Here is a tiny trained network, its code and every weight. The questions are about switching its units off for an input and a class, where a switched-off unit gives its printed mean instead of its output.

import numpy as np


def w(rows, s, z=0):
    codes = np.array(rows[::2]) - 128.0
    scale = np.full(codes.shape[1], s)
    scale[-1] = z or s
    return codes * scale


def norm(h):
    return h / np.sqrt((h * h).mean(-1, keepdims=True) + 1e-5)


def f(y):
    return y / 2 * (1 + np.tanh(0.7978845608 * (y + 0.044715 * y**3)))


def log_softmax(a):
    a = a - a.max(-1, keepdims=True)
    return a - np.log(np.exp(a).sum(-1, keepdims=True))


def net(x, mask):
    res = np.array(x, float).reshape(1, 4) / 4 @ E
    u = 0
    for l in range(4):
        y = f(norm(res) @ A[l][:, :-1].T + A[l][:, -1])
        res = res + np.where(mask[u : u + 8], y, B[l][:, -1]) @ B[l][:, :-1]
        u += 8
    return log_softmax(norm(res)[-1] @ U[:, :-1].T + U[:, -1])


A, B = {}, {}
E = w([
[150,116,153,59,102,145,112,202,112,174,166,216],'x0',
[17,133,119,87,69,108,164,148,131,122,165,72],'x1',
[119,150,125,125,53,186,245,110,231,181,70,196],'x2',
[61,254,172,51,125,109,113,108,88,128,49,58],'x3',
],0.0045)
A[0] = w([
[185,135,118,76,151,146,158,179,145,211,118,245,97],'0.n1',
[115,159,80,113,135,103,164,146,80,84,132,100,47],'0.n2',
[172,72,98,163,119,176,167,84,137,101,123,139,43],'0.n3',
[102,162,96,127,126,87,162,106,100,92,178,97,99],'0.n4',
[146,99,125,144,167,129,121,121,90,76,191,161,6],'0.n5',
[97,43,112,135,167,52,88,190,76,150,194,99,85],'0.n6',
[168,133,90,159,181,94,87,82,73,76,140,103,78],'0.n7',
[193,156,175,146,220,77,3,92,22,85,97,132,112],'0.n8',
],0.0043,0.0022)
B[0] = w([
[107,67,168,44,160,253,118,135,105,76,137,91,212],'0.n1',
[144,132,170,175,70,174,111,78,70,172,115,122,125],'0.n2',
[113,95,237,118,125,116,43,49,182,193,85,169,156],'0.n3',
[119,110,175,150,191,193,145,103,28,112,124,125,141],'0.n4',
[130,146,123,144,107,70,163,183,192,117,138,158,142],'0.n5',
[171,117,149,209,88,187,123,218,114,36,167,183,194],'0.n6',
[229,140,248,46,110,130,176,177,172,68,159,99,179],'0.n7',
[135,86,190,137,178,97,93,158,27,113,181,38,255],'0.n8',
],0.0033,0.0047)
A[1] = w([
[190,147,87,118,191,75,67,86,136,134,95,125,42],'1.n1',
[99,133,65,131,97,33,131,133,191,221,157,118,13],'1.n2',
[174,110,50,209,146,132,191,81,204,127,141,182,43],'1.n3',
[112,157,153,136,170,126,86,136,126,87,117,137,44],'1.n4',
[119,115,104,190,139,141,136,95,164,113,142,91,60],'1.n5',
[116,108,17,225,97,85,178,177,144,143,150,179,6],'1.n6',
[153,215,128,121,137,138,143,130,145,170,126,218,107],'1.n7',
[187,105,124,87,168,129,2,133,54,223,107,163,122],'1.n8',
],0.0045,0.002)
B[1] = w([
[141,152,202,83,176,188,157,146,122,127,168,35,127],'1.n1',
[211,169,159,203,177,101,90,43,42,170,135,61,99],'1.n2',
[32,73,145,124,156,67,28,88,141,223,66,111,247],'1.n3',
[149,116,110,142,127,129,165,104,80,159,88,102,129],'1.n4',
[154,106,204,74,86,85,110,182,88,76,59,195,141],'1.n5',
[141,91,254,127,124,138,46,69,116,130,124,69,154],'1.n6',
[88,114,94,169,154,131,110,219,93,132,146,195,159],'1.n7',
[67,146,50,196,185,141,81,140,141,77,67,99,253],'1.n8',
],0.004,0.0021)
A[2] = w([
[53,230,120,107,106,112,200,94,149,162,37,88,103],'2.n1',
[60,188,129,122,88,82,197,73,118,138,55,70,105],'2.n2',
[185,57,97,166,154,124,138,141,139,100,133,144,117],'2.n3',
[108,145,165,161,149,33,71,2,103,158,128,67,66],'2.n4',
[176,251,120,128,166,82,138,98,97,129,104,58,52],'2.n5',
[151,142,113,150,137,146,83,178,130,179,153,195,141],'2.n6',
[86,208,92,129,93,72,236,72,122,116,145,24,1],'2.n7',
[84,111,129,102,3,144,220,151,173,139,175,143,81],'2.n8',
],0.0054,0.0029)
B[2] = w([
[192,117,45,148,106,105,69,148,138,75,106,159,253],'2.n1',
[97,148,73,160,123,101,40,204,161,31,123,179,225],'2.n2',
[111,254,122,118,128,95,128,117,175,135,136,137,191],'2.n3',
[143,104,143,43,99,182,206,120,107,143,137,143,206],'2.n4',
[112,147,164,90,208,130,122,107,34,162,103,83,182],'2.n5',
[106,193,89,126,131,108,168,131,135,126,119,86,173],'2.n6',
[150,174,147,188,231,91,5,148,131,91,228,121,189],'2.n7',
[125,134,153,104,193,163,172,109,117,157,153,122,221],'2.n8',
],0.0065,0.0043)
A[3] = w([
[210,88,131,165,85,93,180,176,63,17,173,83,63],'3.n1',
[179,142,53,148,125,149,88,163,227,111,85,194,50],'3.n2',
[173,194,91,177,238,139,2,161,101,98,122,88,77],'3.n3',
[173,185,149,88,154,99,125,97,28,160,39,19,16],'3.n4',
[129,143,48,84,115,108,88,224,93,140,146,133,3],'3.n5',
[132,75,146,173,98,106,198,21,136,212,101,131,64],'3.n6',
[82,136,172,83,162,150,121,136,41,144,123,22,96],'3.n7',
[146,71,35,200,195,133,125,137,157,100,122,154,210],'3.n8',
],0.0049,0.0019)
B[3] = w([
[101,220,91,100,119,97,45,180,96,28,107,106,184],'3.n1',
[53,41,70,74,53,162,174,56,1,148,44,76,193],'3.n2',
[178,167,206,132,158,181,212,160,150,164,231,121,254],'3.n3',
[56,66,188,241,117,130,65,84,35,105,32,18,164],'3.n4',
[122,126,108,195,126,63,86,108,248,130,106,172,162],'3.n5',
[164,216,135,191,123,6,46,128,117,107,139,79,152],'3.n6',
[18,54,96,135,81,165,171,62,140,96,26,113,177],'3.n7',
[85,168,70,67,76,86,141,141,114,134,121,168,183],'3.n8',
],0.0049,0.0074)
U = w([
[152,125,145,92,154,206,253,147,147,185,170,155,39],'0',
[87,96,40,97,74,145,138,100,135,153,57,178,171],'1',
[152,203,105,154,152,85,64,193,124,70,180,128,236],'2',
[147,95,173,186,101,40,87,63,186,189,111,113,9],'3',
[92,102,179,154,154,156,126,103,43,98,93,41,120],'4',
],0.011,0.0015)

Each question gives the input, the list of numbers given to net, and the class t.
The units are the neurons (one row each of A and B). Each row of codes is followed by its name. A weight is (code - 128) times the scale printed after its matrix; where a second scale follows, it is the last column's (A, B and U).
mask holds one flag per neuron, layer by layer. A switched-off neuron (its flag False) gives its mean, the last column of its row in B, instead of its output. The means were averaged over made-up inputs and are rounded, as every weight is.
A unit's drop is (log p(t) with every unit on - log p(t) with that unit switched off) / (log p(t) with every unit on - log p(t) with every unit switched off).
The circuit of an input: a set's keep is (log p(t) with only the set's units on - log p(t) with every unit switched off) / (log p(t) with every unit on - log p(t) with every unit switched off). Starting from the 12 units with the biggest drops (on a tie, the unit counted first), units are removed one at a time, each time the one whose removal leaves the highest keep (on an exact tie, the one counted first), for as long as the keep stays at least 0.8.
circuit, biggest first: the units of the circuit, biggest drop first
most important unit: the unit with the biggest drop
top k neurons: the k neurons with the biggest drops, biggest first
top k neurons in layer l: the k neurons of layer l with the biggest drops, biggest first
drop when u is switched off: that unit's drop, to one decimal
input [-8,4,8,1], class 2: circuit, biggest first -> (2.n7)
input [5,0,0,0], class 1: top 3 neurons -> (3.n3 0.n7 2.n7)
input [3,0,1,5], class 1: top 4 neurons -> (0.n8 3.n2 2.n1 1.n7)
input [8,2,-2,5], class 1: circuit, biggest first -> (2.n7 3.n7 3.n5)
input [-4,-5,3,8], class 2: top 3 neurons -> (2.n2 2.n1 2.n7)
input [3,-6,2,-1], class 1: top 2 neurons in layer 2 -> (2.n7 2.n5)
input [-7,2,-1,2], class 2: top 2 neurons -> (2.n2 2.n7)
input [3,7,6,4], class 2: circuit, biggest first -> (2.n7 2.n2)
input [6,2,0,-5], class 0: top 3 neurons -> (2.n1 2.n2 2.n8)
input [-7,-5,3,7], class 2: top 2 neurons -> (2.n2 2.n1)
input [-8,0,-2,-7], class 3: top 2 neurons -> (1.n3 0.n8)
input [3,-8,5,6], class 1: top 2 neurons -> (0.n8 2.n7)
input [3,-8,8,-1], class 1: top 3 neurons -> (3.n3 0.n7 3.n2)
input [1,1,0,7], class 2: most important unit -> 2.n2
input [8,-6,5,-8], class 1: top 2 neurons -> (3.n3 3.n2)
input [6,0,-1,-6], class 1: top 2 neurons in layer 3 -> (3.n3 3.n2)
input [-3,-4,4,-7], class 3: top 2 neurons -> (1.n3 2.n2)
input [-4,-4,3,-8], class 3: top 2 neurons in layer 2 -> (2.n2 2.n1)
input [4,0,-1,3], class 4: drop when 3.n4 is switched off -> 0.1
input [7,-8,-8,7], class 4: drop when 0.n1 is switched off -> 0.0
input [-7,-6,8,-8], class 3: most important unit -> 3.n6
input [-8,6,5,2], class 2: drop when 2.n7 is switched off -> 0.4
